Below are the code and all the weights of a small trained network. Each question names an input and a target symbol and asks about switching units off, where a switched-off unit gives its printed mean instead of its output.

import numpy as np


def w(rows, s, z=0):
    codes = np.array(rows[::2]) - 128.0
    scale = np.full(codes.shape[1], s)
    scale[-1] = z or s
    return codes * scale


def f(y):
    return np.maximum(y, 0)


def softmax(a):
    e = np.exp(a - a.max(-1, keepdims=True))
    return e / e.sum(-1, keepdims=True)


def log_softmax(a):
    a = a - a.max(-1, keepdims=True)
    return a - np.log(np.exp(a).sum(-1, keepdims=True))


def net(x, mask):
    ids = ['αβγεμξστφψω'.index(c) for c in x.split()]
    T = len(ids)
    res = E[ids] + P[:T]
    u = 0
    for l in range(2):
        r = res
        for j in range(2):
            rows = slice(4 * j, 4 * j + 4)
            q, k, v = (r @ M[l][rows].T for M in (Q, K, V))
            z = softmax(np.where(np.tri(T) > 0, q @ k.T / 4**0.5, -1e9)) @ v
            o = O[l][rows]
            res = res + np.where(mask[u + j], z, o[:, -1]) @ o[:, :-1]
        u += 2
        y = f(res @ A[l][:, :-1].T + A[l][:, -1])
        res = res + np.where(mask[u : u + 4], y, B[l][:, -1]) @ B[l][:, :-1]
        u += 4
    return log_softmax(res[-1] @ U[:, :-1].T + U[:, -1])


Q, K, V, O, A, B = {}, {}, {}, {}, {}, {}
E = w([
[112,81,131,60,134,77,197,88],'α',
[89,123,81,161,53,90,128,127],'β',
[90,69,121,185,113,152,163,66],'γ',
[97,113,73,146,152,32,115,83],'ε',
[86,101,63,103,142,96,165,109],'μ',
[126,131,40,202,124,48,169,88],'ξ',
[141,167,61,197,103,147,130,113],'σ',
[182,90,141,113,166,91,122,99],'τ',
[145,93,76,132,197,172,178,136],'φ',
[76,115,147,155,112,200,47,90],'ψ',
[125,78,84,252,211,165,110,165],'ω',
],0.018)
P = w([
[129,209,167,138,73,101,110,128],'0',
[145,166,142,127,82,95,109,157],'1',
[127,135,127,146,93,165,130,157],'2',
[142,147,115,157,98,106,122,206],'3',
[152,125,114,126,95,128,99,212],'4',
[139,169,135,114,117,118,124,252],'5',
],0.014)
Q[0] = w([
[119,159,164,141,199,253,47,78],'0.h0',
[107,136,94,154,129,72,161,125],'0.h0',
[121,109,66,167,75,92,177,190],'0.h0',
[192,83,37,100,204,99,170,231],'0.h0',
[150,86,148,120,177,144,83,63],'0.h1',
[134,198,83,117,16,103,200,129],'0.h1',
[127,188,249,124,44,174,56,103],'0.h1',
[226,111,77,158,123,162,216,130],'0.h1',
],0.0081)
K[0] = w([
[138,221,169,63,106,116,236,127],'0.h0',
[197,179,116,88,147,159,160,155],'0.h0',
[184,147,88,138,90,150,101,196],'0.h0',
[166,24,139,139,155,126,94,187],'0.h0',
[121,44,142,146,120,128,121,51],'0.h1',
[109,141,69,109,66,118,158,162],'0.h1',
[139,133,236,95,45,133,100,94],'0.h1',
[254,88,9,151,138,167,167,135],'0.h1',
],0.01)
V[0] = w([
[117,79,249,155,137,121,111,94],'0.h0',
[221,162,78,73,138,124,216,185],'0.h0',
[92,165,115,136,127,116,83,91],'0.h0',
[102,203,141,111,146,153,152,134],'0.h0',
[194,91,182,104,1,173,97,71],'0.h1',
[80,164,108,85,170,211,88,144],'0.h1',
[143,100,169,189,205,143,157,168],'0.h1',
[81,121,206,145,89,102,165,120],'0.h1',
],0.0088)
O[0] = w([
[187,71,178,192,106,58,67,126,27],'0.h0',
[67,177,245,154,146,80,237,115,107],'0.h0',
[99,51,33,86,194,117,105,11,165],'0.h0',
[71,98,67,186,53,113,203,211,80],'0.h0',
[97,210,125,183,161,7,127,247,40],'0.h1',
[163,90,20,29,8,160,155,163,3],'0.h1',
[97,85,159,214,167,123,150,24,79],'0.h1',
[253,2,12,124,110,60,74,220,132],'0.h1',
],0.0058,0.0046)
A[0] = w([
[82,86,117,120,83,235,60,150,143],'0.n0',
[254,193,73,143,166,221,183,122,4],'0.n1',
[104,123,94,163,93,189,139,143,61],'0.n2',
[165,105,148,61,245,147,211,73,92],'0.n3',
],0.0069,0.0024)
B[0] = w([
[68,186,130,192,158,50,219,151,234],'0.n0',
[155,193,55,158,90,63,135,254,191],'0.n1',
[158,119,159,93,193,96,83,180,198],'0.n2',
[92,208,68,200,133,70,34,124,255],'0.n3',
],0.0086,0.004)
Q[1] = w([
[221,97,92,105,137,105,94,99],'1.h0',
[118,148,153,108,70,150,40,198],'1.h0',
[106,88,45,144,157,125,158,119],'1.h0',
[145,49,171,109,46,187,73,179],'1.h0',
[147,94,163,188,93,111,62,111],'1.h1',
[77,117,168,53,45,201,63,117],'1.h1',
[168,85,77,109,75,255,55,196],'1.h1',
[227,106,130,130,109,157,157,196],'1.h1',
],0.0089)
K[1] = w([
[5,154,111,155,42,37,65,128],'1.h0',
[181,118,81,63,46,185,205,156],'1.h0',
[141,180,180,193,173,147,169,202],'1.h0',
[68,61,156,156,23,101,133,88],'1.h0',
[73,57,89,180,146,114,166,141],'1.h1',
[110,72,60,161,54,73,225,47],'1.h1',
[69,73,89,79,66,3,128,123],'1.h1',
[87,106,127,52,116,108,22,147],'1.h1',
],0.007)
V[1] = w([
[32,117,160,178,206,188,135,213],'1.h0',
[145,131,91,121,142,64,195,110],'1.h0',
[196,112,109,132,165,85,155,44],'1.h0',
[60,106,144,110,72,211,138,162],'1.h0',
[200,144,109,45,182,161,57,205],'1.h1',
[1,29,100,117,228,118,138,180],'1.h1',
[166,243,111,73,128,84,168,190],'1.h1',
[193,137,123,204,190,248,94,179],'1.h1',
],0.0079)
O[1] = w([
[210,130,129,143,124,75,106,71,173],'1.h0',
[131,159,127,90,139,125,102,95,208],'1.h0',
[89,192,166,91,120,144,121,181,112],'1.h0',
[94,133,50,146,99,72,141,86,3],'1.h0',
[138,47,186,91,80,114,55,55,77],'1.h1',
[167,155,84,46,132,140,171,182,155],'1.h1',
[70,81,170,110,57,95,151,100,253],'1.h1',
[169,181,188,139,87,112,123,2,132],'1.h1',
],0.0086,0.0068)
A[1] = w([
[149,66,139,255,149,129,129,139,68],'1.n0',
[128,79,64,187,60,134,122,172,20],'1.n1',
[140,87,100,112,125,143,89,76,3],'1.n2',
[56,154,143,43,127,105,17,66,108],'1.n3',
],0.0073,0.0042)
B[1] = w([
[243,111,100,1,80,212,139,193,197],'1.n0',
[127,196,226,129,98,123,102,60,208],'1.n1',
[142,128,146,158,9,80,87,136,138],'1.n2',
[103,75,54,194,249,196,232,113,253],'1.n3',
],0.0078,0.0043)
U = w([
[23,209,102,254,95,113,66,187,152],'α',
[98,169,174,127,78,56,139,196,33],'β',
[72,145,58,101,84,170,176,151,90],'γ',
[88,139,189,133,108,145,192,108,90],'ε',
[86,93,142,172,125,158,179,98,57],'μ',
[137,86,104,121,117,119,95,117,149],'ξ',
[101,120,142,110,111,141,151,141,59],'σ',
[80,111,87,172,190,153,90,152,61],'τ',
[94,108,250,128,167,191,96,106,253],'φ',
[150,172,173,88,126,158,151,109,112],'ψ',
[127,124,153,130,104,177,80,168,129],'ω',
],0.0084,0.0042)

Each question gives the input, a string of symbols that net reads in full, and the target symbol t.
The units are the heads (4 rows each of Q, K, V and O) and the neurons (one row each of A and B). Each row of codes is followed by its name. A weight is (code - 128) times the scale printed after its matrix; where a second scale follows, it is the last column's (O, A, B and U).
mask holds one flag per unit, layer by layer, with each layer's heads first. A switched-off unit (its flag False) gives its mean, the last column of its rows in O or B, instead of its output. The means were averaged over made-up inputs and are rounded, as every weight is.
A unit's drop is (log p(t) with every unit on - log p(t) with that unit switched off) / (log p(t) with every unit on - log p(t) with every unit switched off).
The circuit of an input: a set's keep is (log p(t) with only the set's units on - log p(t) with every unit switched off) / (log p(t) with every unit on - log p(t) with every unit switched off). Starting from all 12 units, units are removed one at a time, each time the one whose removal leaves the highest keep (on an exact tie, the one counted first), for as long as the keep stays at least 0.8.
circuit, biggest first: the units of the circuit, biggest drop first
most important unit: the unit with the biggest drop
k most important neurons: the k neurons with the biggest drops, biggest first
k most important neurons of layer l: the k neurons of layer l with the biggest drops, biggest first
which heads matter: for each layer, one digit per head in row order, 1 if its drop is at least 0.15 and else 0, layers parted by /
input σ α ξ, target μ: circuit, biggest first => (1.h1; 0.h1; 0.n1; 1.n3)
input ω β α β ω τ, target ψ: circuit, biggest first => (0.h1; 1.h1)
input γ ε σ μ, target μ: which heads matter => 11 / 01
input α β α μ, target γ: circuit, biggest first => (1.h1; 0.h0)
input β τ σ γ, target φ: which heads matter => 01 / 11
input γ ψ ω β μ, target ψ: 3 most important neurons of layer 0 => (0.n0; 0.n2; 0.n1)
input ε ω α, target ψ: circuit, biggest first => (1.h1)
input α ε τ ε, target φ: circuit, biggest first => (1.h0; 0.h1; 1.h1)
input φ ε ψ τ, target ξ: 2 most important neurons => (0.n0; 1.n1)
input β φ α ε τ τ, target φ: which heads matter => 10 / 01
input τ γ ε σ ε, target μ: which heads matter => 10 / 01
input β τ φ β, target β: circuit, biggest first => (0.h1; 0.n3; 1.n3)
input σ β α σ γ ε, target μ: which heads matter => 00 / 01
input μ β μ φ ξ α, target ε: circuit, biggest first => (0.h0; 1.h1)
input μ τ β ω σ ε, target ψ: which heads matter => 01 / 01
input β α γ σ α, target μ: 3 most important neurons => (1.n3; 0.n1; 0.n3)
input ε γ ω, target ψ: most important unit => 0.n0
input ε α ε σ τ μ, target φ: which heads matter => 10 / 01
input α ε φ ψ β α, target ξ: which heads matter => 10 / 10
input τ α γ τ, target φ: circuit, biggest first => (1.h0; 1.h1; 0.h0)
input σ α γ α φ ε, target ε: most important unit => 0.h0
input τ ε α, target φ: circuit, biggest first => (1.h0; 1.h1)
